Here is a tiny trained network, its code and every weight. The questions are about switching its units off for an input and a target symbol, where a switched-off unit gives its printed mean instead of its output.

import numpy as np


def w(rows, s, z=0):
    codes = np.array(rows[::2]) - 128.0
    scale = np.full(codes.shape[1], s)
    scale[-1] = z or s
    return codes * scale


def norm(h):
    return h / np.sqrt((h * h).mean(-1, keepdims=True) + 1e-5)


def f(y):
    return np.maximum(y, 0)


def softmax(a):
    e = np.exp(a - a.max(-1, keepdims=True))
    return e / e.sum(-1, keepdims=True)


def log_softmax(a):
    a = a - a.max(-1, keepdims=True)
    return a - np.log(np.exp(a).sum(-1, keepdims=True))


def net(x, mask):
    ids = ['βδζηστ'.index(c) for c in x.split()]
    T = len(ids)
    res = E[ids] + P[:T]
    u = 0
    for l in range(2):
        r = norm(res)
        for j in range(2):
            rows = slice(4 * j, 4 * j + 4)
            q, k, v = (r @ M[l][rows].T for M in (Q, K, V))
            z = softmax(np.where(np.tri(T) > 0, q @ k.T / 4**0.5, -1e9)) @ v
            o = O[l][rows]
            res = res + np.where(mask[u + j], z, o[:, -1]) @ o[:, :-1]
        u += 2
        y = f(norm(res) @ A[l][:, :-1].T + A[l][:, -1])
        res = res + np.where(mask[u : u + 16], y, B[l][:, -1]) @ B[l][:, :-1]
        u += 16
    return log_softmax(norm(res)[-1] @ U[:, :-1].T + U[:, -1])


Q, K, V, O, A, B = {}, {}, {}, {}, {}, {}
E = w([
[62,97,208,168],'β',
[186,52,148,248],'δ',
[99,164,74,58],'ζ',
[186,201,67,203],'η',
[85,178,189,137],'σ',
[186,141,186,137],'τ',
],0.011)
P = w([
[63,125,156,253],'0',
[70,159,152,210],'1',
[74,166,165,189],'2',
[85,161,166,174],'3',
[94,159,169,160],'4',
[104,148,160,146],'5',
[109,130,154,139],'6',
[114,130,146,120],'7',
[121,118,138,120],'8',
[121,108,129,108],'9',
[124,98,116,100],'10',
[127,89,111,90],'11',
[117,77,90,86],'12',
[119,72,79,93],'13',
],0.0059)
Q[0] = w([
[137,212,122,151],'0.h0',
[155,37,192,152],'0.h0',
[143,182,178,141],'0.h0',
[59,145,116,131],'0.h0',
[122,147,99,158],'0.h1',
[155,139,194,212],'0.h1',
[131,113,60,11],'0.h1',
[147,119,114,190],'0.h1',
],0.012)
K[0] = w([
[76,173,251,175],'0.h0',
[225,145,118,146],'0.h0',
[147,225,227,42],'0.h0',
[45,227,105,136],'0.h0',
[183,171,97,108],'0.h1',
[133,128,242,13],'0.h1',
[112,129,35,255],'0.h1',
[228,73,121,78],'0.h1',
],0.0079)
V[0] = w([
[74,150,99,127],'0.h0',
[171,126,183,163],'0.h0',
[123,88,49,199],'0.h0',
[185,129,35,81],'0.h0',
[168,110,131,83],'0.h1',
[127,10,178,112],'0.h1',
[254,152,103,174],'0.h1',
[98,182,124,181],'0.h1',
],0.0064)
O[0] = w([
[126,81,74,187,138],'0.h0',
[81,228,103,120,178],'0.h0',
[228,233,165,129,112],'0.h0',
[187,130,196,197,3],'0.h0',
[78,192,146,162,76],'0.h1',
[104,126,151,191,87],'0.h1',
[144,254,174,118,118],'0.h1',
[193,72,133,82,203],'0.h1',
],0.0037,0.0055)
A[0] = w([
[50,116,190,139,166],'0.n0',
[109,210,64,190,7],'0.n1',
[176,175,218,86,2],'0.n2',
[45,158,88,10,131],'0.n3',
[199,86,29,55,58],'0.n4',
[253,122,221,117,83],'0.n5',
[179,247,116,221,127],'0.n6',
[241,182,94,12,101],'0.n7',
[102,73,102,231,117],'0.n8',
[78,212,113,235,55],'0.n9',
[85,110,49,206,166],'0.n10',
[79,134,137,153,58],'0.n11',
[55,130,196,101,174],'0.n12',
[124,119,205,89,90],'0.n13',
[172,62,135,120,8],'0.n14',
[177,76,119,113,160],'0.n15',
],0.0048,0.0024)
B[0] = w([
[120,122,87,254,241],'0.n0',
[126,49,195,79,177],'0.n1',
[12,162,200,95,157],'0.n2',
[134,173,140,255,254],'0.n3',
[27,251,123,162,186],'0.n4',
[72,130,94,37,187],'0.n5',
[80,152,148,68,243],'0.n6',
[168,124,190,215,213],'0.n7',
[109,210,131,131,213],'0.n8',
[141,182,241,104,191],'0.n9',
[57,150,114,19,230],'0.n10',
[157,138,156,161,150],'0.n11',
[121,62,73,198,249],'0.n12',
[41,33,106,155,172],'0.n13',
[136,125,232,74,135],'0.n14',
[63,146,205,118,160],'0.n15',
],0.0036,0.003)
Q[1] = w([
[99,171,36,31],'1.h0',
[156,161,56,65],'1.h0',
[131,157,60,2],'1.h0',
[102,81,156,212],'1.h0',
[199,61,94,33],'1.h1',
[165,60,108,67],'1.h1',
[175,92,148,124],'1.h1',
[9,179,140,117],'1.h1',
],0.0079)
K[1] = w([
[99,31,123,128],'1.h0',
[131,8,174,150],'1.h0',
[26,1,137,167],'1.h0',
[183,184,118,92],'1.h0',
[165,172,33,213],'1.h1',
[151,149,90,168],'1.h1',
[99,172,62,127],'1.h1',
[140,82,166,89],'1.h1',
],0.009)
V[1] = w([
[89,39,219,106],'1.h0',
[112,135,56,177],'1.h0',
[160,150,146,153],'1.h0',
[95,153,130,73],'1.h0',
[185,179,159,190],'1.h1',
[237,136,77,166],'1.h1',
[92,211,72,138],'1.h1',
[152,91,194,2],'1.h1',
],0.0058)
O[1] = w([
[152,60,172,191,76],'1.h0',
[130,149,140,88,185],'1.h0',
[173,145,100,66,135],'1.h0',
[136,160,46,117,138],'1.h0',
[124,71,89,107,150],'1.h1',
[141,97,114,189,2],'1.h1',
[94,147,73,159,172],'1.h1',
[45,142,253,169,22],'1.h1',
],0.0057,0.0043)
A[1] = w([
[73,55,170,132,26],'1.n0',
[73,95,121,156,129],'1.n1',
[82,116,235,1,251],'1.n2',
[97,111,114,160,45],'1.n3',
[138,150,188,218,101],'1.n4',
[111,165,135,204,229],'1.n5',
[212,94,144,92,162],'1.n6',
[135,170,118,104,183],'1.n7',
[87,125,124,88,68],'1.n8',
[90,70,143,122,211],'1.n9',
[104,149,66,163,50],'1.n10',
[101,116,154,209,186],'1.n11',
[149,145,73,73,121],'1.n12',
[137,98,100,178,35],'1.n13',
[78,110,144,126,147],'1.n14',
[116,115,88,106,101],'1.n15',
],0.009,0.0028)
B[1] = w([
[36,120,164,116,158],'1.n0',
[219,142,70,180,198],'1.n1',
[98,240,182,182,230],'1.n2',
[149,155,113,134,156],'1.n3',
[109,41,18,50,153],'1.n4',
[174,160,212,49,230],'1.n5',
[132,123,57,69,147],'1.n6',
[70,74,199,209,241],'1.n7',
[148,87,136,115,175],'1.n8',
[108,152,127,238,186],'1.n9',
[144,119,104,179,229],'1.n10',
[185,126,170,67,187],'1.n11',
[125,54,111,213,253],'1.n12',
[122,142,254,54,144],'1.n13',
[163,90,107,181,190],'1.n14',
[119,72,99,107,186],'1.n15',
],0.0049,0.0045)
U = w([
[235,191,71,243,63],'β',
[51,207,184,93,184],'δ',
[206,73,171,107,253],'ζ',
[10,114,6,98,144],'η',
[147,171,83,144,39],'σ',
[101,2,203,191,98],'τ',
],0.0067,0.0035)

Each question gives the input, a string of symbols that net reads in full, and the target symbol t.
The units are the heads (4 rows each of Q, K, V and O) and the neurons (one row each of A and B). Each row of codes is followed by its name. A weight is (code - 128) times the scale printed after its matrix; where a second scale follows, it is the last column's (O, A, B and U).
mask holds one flag per unit, layer by layer, with each layer's heads first. A switched-off unit (its flag False) gives its mean, the last column of its rows in O or B, instead of its output. The means were averaged over made-up inputs and are rounded, as every weight is.
A unit's drop is (log p(t) with every unit on - log p(t) with that unit switched off) / (log p(t) with every unit on - log p(t) with every unit switched off).
The circuit of an input: a set's keep is (log p(t) with only the set's units on - log p(t) with every unit switched off) / (log p(t) with every unit on - log p(t) with every unit switched off). Starting from the 12 units with the biggest drops (on a tie, the unit counted first), units are removed one at a time, each time the one whose removal leaves the highest keep (on an exact tie, the one counted first), for as long as the keep stays at least 0.8.
circuit, biggest first: the units of the circuit, biggest drop first
most important unit: the unit with the biggest drop
top k neurons: the k neurons with the biggest drops, biggest first
top k neurons in layer l: the k neurons of layer l with the biggest drops, biggest first
which heads matter: for each layer, one digit per head in row order, 1 if its drop is at least 0.15 and else 0, layers parted by /
drop of u: that unit's drop, to one decimal
input τ σ τ σ σ η β, target η: circuit, biggest first : [1.h0, 0.n12, 0.n0, 1.n7]
input δ σ σ η β, target η: which heads matter : 01 / 11
input β β δ η σ η δ δ τ σ τ η, target δ: which heads matter : 01 / 01
input δ τ τ η δ η η ζ δ τ ζ, target δ: circuit, biggest first : [0.n4, 1.h1, 0.n3, 0.n5]
input τ β δ ζ δ ζ δ, target η: most important unit : 0.n3
input β δ η ζ, target β: top 2 neurons : [0.n3, 0.n7]
input ζ β τ β ζ τ η τ ζ, target δ: circuit, biggest first : [1.h1, 0.n3]
input η η δ δ ζ τ ζ δ η ζ, target β: which heads matter : 11 / 00
input β τ σ τ δ σ σ σ, target β: which heads matter : 10 / 00
input η σ σ σ β η τ η δ, target δ: which heads matter : 01 / 11
input ζ σ δ δ η β, target β: which heads matter : 10 / 10
input τ τ δ δ, target ζ: which heads matter : 00 / 10
input β σ ζ η, target η: top 2 neurons in layer 1 : [1.n1, 1.n2]
input β β η σ, target η: top neuron in layer 0 : [0.n0]
input τ δ δ, target ζ: which heads matter : 00 / 00
input β τ ζ τ β σ, target β: which heads matter : 11 / 10
input ζ η β ζ τ σ β δ β δ ζ, target τ: top 2 neurons in layer 1 : [1.n12, 1.n7]
input σ σ ζ η, target η: top 2 neurons in layer 0 : [0.n10, 0.n3]
input η η δ σ δ η τ τ η η, target δ: which heads matter : 00 / 01
input β η σ σ σ σ η τ σ ζ η δ τ β, target δ: most important unit : 1.h1
input η τ δ, target δ: which heads matter : 00 / 10
input δ δ β σ ζ η δ δ ζ, target τ: top 2 neurons in layer 0 : [0.n3, 0.n0]
input ζ δ δ ζ ζ η τ σ δ η η σ β δ, target η: drop of 0.n3 : 0.2
input σ δ η σ, target η: drop of 1.h0 : 0.9
input ζ δ β δ η σ δ β τ η ζ η ζ β, target β: drop of 1.n1 : 0.4
